Below is a small trained network, with its code and all its weights. Each question gives an input and a target symbol and asks what happens when units are switched off, that is, made to give their printed mean instead of their output.

import numpy as np


def w(rows, s, z=0):
    codes = np.array(rows[::2]) - 128.0
    scale = np.full(codes.shape[1], s)
    scale[-1] = z or s
    return codes * scale


def norm(h):
    return h / np.sqrt((h * h).mean(-1, keepdims=True) + 1e-5)


def f(y):
    return y / 2 * (1 + np.tanh(0.7978845608 * (y + 0.044715 * y**3)))


def softmax(a):
    e = np.exp(a - a.max(-1, keepdims=True))
    return e / e.sum(-1, keepdims=True)


def log_softmax(a):
    a = a - a.max(-1, keepdims=True)
    return a - np.log(np.exp(a).sum(-1, keepdims=True))


def net(x, mask):
    ids = ['γδεζηθμξπστφ'.index(c) for c in x.split()]
    T = len(ids)
    res = E[ids] + P[:T]
    r = norm(res)
    for j in range(2):
        rows = slice(2 * j, 2 * j + 2)
        q, k, v = (r @ M[0][rows].T for M in (Q, K, V))
        z = softmax(np.where(np.tri(T) > 0, q @ k.T / 2**0.5, -1e9)) @ v
        o = O[0][rows]
        res = res + np.where(mask[j], z, o[:, -1]) @ o[:, :-1]
    y = f(norm(res) @ A[0][:, :-1].T + A[0][:, -1])
    res = res + np.where(mask[2:6], y, B[0][:, -1]) @ B[0][:, :-1]
    return log_softmax(norm(res)[-1] @ U[:, :-1].T + U[:, -1])


Q, K, V, O, A, B = {}, {}, {}, {}, {}, {}
E = w([
[143,127,231,176,123,154],'γ',
[146,110,157,137,106,97],'δ',
[108,156,105,58,104,67],'ε',
[89,98,136,89,137,123],'ζ',
[142,148,163,110,113,103],'η',
[179,42,143,121,81,88],'θ',
[101,101,130,118,67,73],'μ',
[105,154,152,135,95,116],'ξ',
[121,87,59,174,128,173],'π',
[158,142,114,200,168,76],'σ',
[173,94,107,127,119,139],'τ',
[154,146,107,157,4,127],'φ',
],0.018)
P = w([
[153,2,138,213,207,76],'0',
[84,79,52,104,158,117],'1',
[91,108,78,116,158,113],'2',
[129,154,112,100,180,110],'3',
[140,146,109,112,176,134],'4',
[161,166,112,111,191,125],'5',
[178,169,131,113,190,140],'6',
[178,184,127,118,187,141],'7',
[169,189,132,119,177,157],'8',
[151,209,153,118,132,164],'9',
[184,209,138,131,179,163],'10',
[177,167,114,127,171,158],'11',
[178,194,126,124,186,144],'12',
[167,169,101,110,208,133],'13',
],0.0054)
Q[0] = w([
[165,46,70,137,198,218],'h0',
[88,125,116,145,97,46],'h0',
[38,96,131,78,186,238],'h1',
[121,150,182,156,119,2],'h1',
],0.0073)
K[0] = w([
[34,20,157,47,178,5],'h0',
[233,157,90,187,97,155],'h0',
[45,3,85,60,174,1],'h1',
[117,241,195,186,15,104],'h1',
],0.0053)
V[0] = w([
[132,109,77,121,254,175],'h0',
[89,186,237,123,148,94],'h0',
[144,155,113,199,35,130],'h1',
[175,58,128,54,113,196],'h1',
],0.0062)
O[0] = w([
[121,116,214,190,222,83,5],'h0',
[28,48,42,18,157,126,226],'h0',
[170,148,117,232,34,123,201],'h1',
[253,10,130,96,92,189,1],'h1',
],0.0055,0.0043)
A[0] = w([
[163,87,149,54,97,119,218],'n0',
[108,116,69,172,146,172,5],'n1',
[85,119,255,197,114,128,46],'n2',
[58,134,162,143,111,28,97],'n3',
],0.0087,0.0025)
B[0] = w([
[131,104,203,163,177,71,164],'n0',
[33,112,173,182,223,183,127],'n1',
[254,240,157,49,155,194,188],'n2',
[129,214,114,28,166,151,254],'n3',
],0.0074,0.0053)
U = w([
[89,106,63,189,161,245,251],'γ',
[217,62,102,104,134,133,205],'δ',
[121,131,120,110,146,107,33],'ε',
[149,66,176,148,77,13,173],'ζ',
[60,84,223,27,219,91,151],'η',
[127,140,125,107,145,116,27],'θ',
[117,117,131,78,84,63,87],'μ',
[26,212,41,29,85,159,94],'ξ',
[201,202,183,72,153,237,181],'π',
[95,222,98,185,223,47,170],'σ',
[138,191,146,140,146,119,98],'τ',
[179,181,58,208,3,110,121],'φ',
],0.0069,0.0031)

Each question gives the input, a string of symbols that net reads in full, and the target symbol t.
The units are the heads (2 rows each of Q, K, V and O) and the neurons (one row each of A and B). Each row of codes is followed by its name. A weight is (code - 128) times the scale printed after its matrix; where a second scale follows, it is the last column's (O, A, B and U).
mask holds one flag per unit, heads first, then neurons. A switched-off unit (its flag False) gives its mean, the last column of its rows in O or B, instead of its output. The means were averaged over made-up inputs and are rounded, as every weight is.
A unit's drop is (log p(t) with every unit on - log p(t) with that unit switched off) / (log p(t) with every unit on - log p(t) with every unit switched off).
The circuit of an input: a set's keep is (log p(t) with only the set's units on - log p(t) with every unit switched off) / (log p(t) with every unit on - log p(t) with every unit switched off). Starting from all 6 units, units are removed one at a time, each time the one whose removal leaves the highest keep (on an exact tie, the one counted first), for as long as the keep stays at least 0.8.
units of the circuit, in order: the units of the circuit, biggest drop first
top k neurons: the k neurons with the biggest drops, biggest first
which heads matter: for each layer, one digit per head in row order, 1 if its drop is at least 0.15 and else 0, layers parted by /
drop of u: that unit's drop, to one decimal
input θ η η δ, target η: units of the circuit, in order => h1, n0
input ξ μ η σ φ ξ δ, target φ: which heads matter => 11
input γ φ φ η μ, target φ: which heads matter => 11
input ξ π ξ, target π: which heads matter => 10
input ξ γ ζ η, target η: units of the circuit, in order => n0, h1, h0
input η η μ σ ζ ζ ξ σ φ μ μ θ, target ζ: top 2 neurons => n0, n2
input ζ η π π γ ζ θ σ ξ η φ φ ζ ξ, target φ: which heads matter => 11
input η η δ δ, target η: units of the circuit, in order => n0, h1
input ξ σ ζ γ ξ σ γ τ μ ε δ φ μ θ, target ζ: units of the circuit, in order => n0, n3
input ξ η π σ φ η, target φ: units of the circuit, in order => h1, h0, n3
input π ξ μ η μ φ γ η τ, target δ: units of the circuit, in order => h1, n3
input η σ γ η ξ ξ ξ ξ ξ ξ δ ξ η, target ξ: units of the circuit, in order => h0
input ξ π γ ξ ξ μ η ζ η ξ δ, target ξ: units of the circuit, in order => h0, n2
input γ ξ μ γ ξ ξ γ ξ θ η η ζ, target η: drop of n0 => 0.4
input π μ ξ, target π: drop of n0 => 0.0
input σ ξ θ μ ξ θ ξ ε ξ η η, target ξ: drop of n2 => 0.2
input τ γ π ζ μ, target π: drop of h0 => 1.1
